Below is a small trained network, with its code and all its weights. Each question gives an input and a class and asks what happens when units are switched off, that is, made to give their printed mean instead of their output.

import numpy as np


def w(rows, s, z=0):
    codes = np.array(rows[::2]) - 128.0
    scale = np.full(codes.shape[1], s)
    scale[-1] = z or s
    return codes * scale


def norm(h):
    return h / np.sqrt((h * h).mean(-1, keepdims=True) + 1e-5)


def f(y):
    return np.maximum(y, 0)


def log_softmax(a):
    a = a - a.max(-1, keepdims=True)
    return a - np.log(np.exp(a).sum(-1, keepdims=True))


def net(x, mask):
    res = np.array(x, float).reshape(1, 4) / 4 @ E
    u = 0
    for l in range(3):
        y = f(norm(res) @ A[l][:, :-1].T + A[l][:, -1])
        res = res + np.where(mask[u : u + 10], y, B[l][:, -1]) @ B[l][:, :-1]
        u += 10
    return log_softmax(norm(res)[-1] @ U[:, :-1].T + U[:, -1])


A, B = {}, {}
E = w([
[166,236,186,127,113,56,111,114,151,81,122],'x0',
[195,43,99,162,145,95,54,223,217,3,55],'x1',
[207,177,68,50,176,110,153,158,97,121,215],'x2',
[127,242,24,104,134,138,161,224,2,60,6],'x3',
],0.0064)
A[0] = w([
[44,116,252,153,55,156,153,103,124,166,2,10],'0.n0',
[78,173,149,195,129,175,196,126,75,140,133,72],'0.n1',
[111,186,168,92,47,62,84,80,115,77,166,3],'0.n2',
[148,111,154,143,123,97,117,73,156,232,147,76],'0.n3',
[146,178,204,135,175,177,134,113,76,150,124,19],'0.n4',
[148,201,209,138,46,93,120,126,122,121,96,44],'0.n5',
[100,103,137,150,194,85,144,101,79,214,164,189],'0.n6',
[108,118,157,128,119,151,136,75,155,118,153,42],'0.n7',
[71,133,213,184,104,139,134,131,98,173,136,68],'0.n8',
[39,87,86,175,143,220,126,168,109,175,154,60],'0.n9',
],0.0083,0.0043)
B[0] = w([
[101,133,41,221,203,127,70,74,128,50,159,252],'0.n0',
[131,120,91,99,39,114,178,175,189,189,109,211],'0.n1',
[255,140,190,97,164,143,151,40,167,99,122,189],'0.n2',
[144,158,134,156,123,142,178,89,41,136,85,233],'0.n3',
[173,174,124,141,79,80,154,148,175,186,63,171],'0.n4',
[189,102,216,110,123,214,75,79,121,98,97,203],'0.n5',
[206,114,81,125,160,101,139,135,149,212,129,254],'0.n6',
[174,136,121,209,153,173,90,203,121,151,82,173],'0.n7',
[126,98,85,137,98,68,116,69,181,155,173,205],'0.n8',
[201,170,230,58,109,181,74,39,178,39,84,216],'0.n9',
],0.0087,0.0057)
A[1] = w([
[126,122,117,137,141,117,117,174,153,70,97,185],'1.n0',
[52,177,62,127,50,133,81,76,99,90,92,127],'1.n1',
[146,173,201,138,157,57,113,156,136,117,180,98],'1.n2',
[72,176,139,97,137,125,245,2,103,138,182,80],'1.n3',
[176,115,215,134,147,162,142,176,194,177,102,169],'1.n4',
[103,30,58,38,158,246,128,85,94,140,154,27],'1.n5',
[113,148,107,59,197,103,131,148,94,117,241,2],'1.n6',
[87,163,91,114,121,118,107,153,55,100,132,25],'1.n7',
[163,150,103,183,192,138,96,106,187,121,135,76],'1.n8',
[113,182,93,124,88,196,143,107,73,145,95,105],'1.n9',
],0.0082,0.0035)
B[1] = w([
[72,132,114,98,79,133,96,127,142,148,152,236],'1.n0',
[84,88,167,163,160,160,112,188,89,122,177,202],'1.n1',
[133,129,136,160,162,191,66,126,165,112,88,167],'1.n2',
[157,120,73,132,93,77,45,171,239,151,122,206],'1.n3',
[71,136,131,117,104,103,180,131,51,152,117,240],'1.n4',
[202,191,192,134,167,105,50,87,186,48,101,180],'1.n5',
[98,194,95,175,225,2,125,120,164,129,115,150],'1.n6',
[73,182,249,168,112,117,102,109,123,142,118,150],'1.n7',
[106,113,102,128,128,138,139,179,62,136,182,255],'1.n8',
[123,185,194,112,121,139,145,176,142,171,72,192],'1.n9',
],0.0097,0.006)
A[2] = w([
[118,59,212,137,166,84,126,84,171,208,248,27],'2.n0',
[170,173,92,84,191,27,179,145,132,144,142,81],'2.n1',
[167,89,148,188,91,128,168,70,118,152,188,73],'2.n2',
[112,72,130,123,68,71,159,184,171,72,142,3],'2.n3',
[130,110,84,89,98,142,113,110,35,111,213,43],'2.n4',
[107,150,176,83,112,184,167,173,87,115,103,59],'2.n5',
[93,84,95,73,42,135,148,137,153,103,146,9],'2.n6',
[161,74,128,130,118,101,74,161,109,39,124,96],'2.n7',
[58,156,148,90,119,110,71,108,131,150,207,39],'2.n8',
[168,103,147,42,114,177,118,48,150,67,70,104],'2.n9',
],0.011,0.0043)
B[2] = w([
[54,156,163,119,74,119,140,216,133,38,65,235],'2.n0',
[57,11,105,197,134,181,97,75,132,72,153,230],'2.n1',
[124,139,133,34,155,137,156,184,93,120,130,227],'2.n2',
[144,177,44,98,77,78,147,116,191,187,114,164],'2.n3',
[114,145,114,68,177,90,161,126,70,195,160,145],'2.n4',
[92,38,179,79,136,109,219,139,81,109,175,184],'2.n5',
[172,143,103,130,102,159,99,97,91,208,182,146],'2.n6',
[169,149,128,128,98,119,154,97,179,191,113,254],'2.n7',
[140,124,131,83,210,153,111,78,97,188,241,143],'2.n8',
[219,197,176,113,219,145,166,55,85,129,153,231],'2.n9',
],0.011,0.0073)
U = w([
[235,183,212,84,157,196,108,50,172,58,69,160],'0',
[147,154,36,81,19,66,132,122,218,252,129,26],'1',
[44,111,176,94,105,107,170,237,57,48,106,53],'2',
[92,55,83,248,187,141,26,60,154,33,150,2],'3',
[165,99,109,117,196,145,166,65,65,169,195,236],'4',
],0.014,0.0042)

Each question gives the input, the list of numbers given to net, and the class t.
The units are the neurons (one row each of A and B). Each row of codes is followed by its name. A weight is (code - 128) times the scale printed after its matrix; where a second scale follows, it is the last column's (A, B and U).
mask holds one flag per neuron, layer by layer. A switched-off neuron (its flag False) gives its mean, the last column of its row in B, instead of its output. The means were averaged over made-up inputs and are rounded, as every weight is.
A unit's drop is (log p(t) with every unit on - log p(t) with that unit switched off) / (log p(t) with every unit on - log p(t) with every unit switched off).
The circuit of an input: a set's keep is (log p(t) with only the set's units on - log p(t) with every unit switched off) / (log p(t) with every unit on - log p(t) with every unit switched off). Starting from the 12 units with the biggest drops (on a tie, the unit counted first), units are removed one at a time, each time the one whose removal leaves the highest keep (on an exact tie, the one counted first), for as long as the keep stays at least 0.8.
circuit, biggest first: the units of the circuit, biggest drop first
most important unit: the unit with the biggest drop
k most important neurons: the k neurons with the biggest drops, biggest first
k most important neurons of layer l: the k neurons of layer l with the biggest drops, biggest first
drop of u: that unit's drop, to one decimal
input [6,-8,1,-4], class 1: most important unit : 1.n3
input [4,-5,3,-1], class 1: 2 most important neurons of layer 2 : [2.n9; 2.n5]
input [6,-5,-6,-7], class 2: 2 most important neurons : [2.n0; 2.n2]
input [5,6,4,4], class 1: 2 most important neurons : [0.n9; 1.n0]
input [0,0,0,-3], class 4: circuit, biggest first : [0.n7; 0.n3; 2.n0]
input [0,-3,6,6], class 2: 4 most important neurons : [1.n9; 0.n8; 0.n0; 0.n2]
input [7,5,-8,-1], class 3: 2 most important neurons of layer 0 : [0.n0; 0.n9]
input [5,-7,-7,0], class 1: 4 most important neurons : [0.n1; 2.n1; 0.n8; 0.n4]
input [3,-7,-6,6], class 1: 3 most important neurons : [0.n1; 0.n8; 2.n1]
input [0,2,8,7], class 3: 2 most important neurons : [1.n6; 2.n1]
input [-8,-4,8,3], class 0: 2 most important neurons : [1.n5; 0.n9]
input [-8,-4,-5,-8], class 0: 2 most important neurons of layer 0 : [0.n9; 0.n3]
input [-8,-2,6,-7], class 0: 2 most important neurons : [1.n5; 0.n9]
input [-7,-3,4,6], class 0: most important unit : 1.n5
input [-6,-3,6,-7], class 2: 2 most important neurons : [2.n0; 0.n6]
input [-8,7,-3,3], class 0: 2 most important neurons : [2.n9; 0.n9]
input [-7,2,8,4], class 3: 3 most important neurons of layer 0 : [0.n5; 0.n3; 0.n2]
input [-3,-8,0,-8], class 1: 2 most important neurons of layer 1 : [1.n3; 1.n1]
input [2,-6,2,8], class 2: 2 most important neurons of layer 2 : [2.n5; 2.n7]
input [-7,0,-6,-2], class 0: circuit, biggest first : [0.n9]
input [-6,-3,1,-7], class 2: 2 most important neurons of layer 1 : [1.n4; 1.n2]
input [3,-8,3,6], class 1: drop of 1.n3 : 0.2
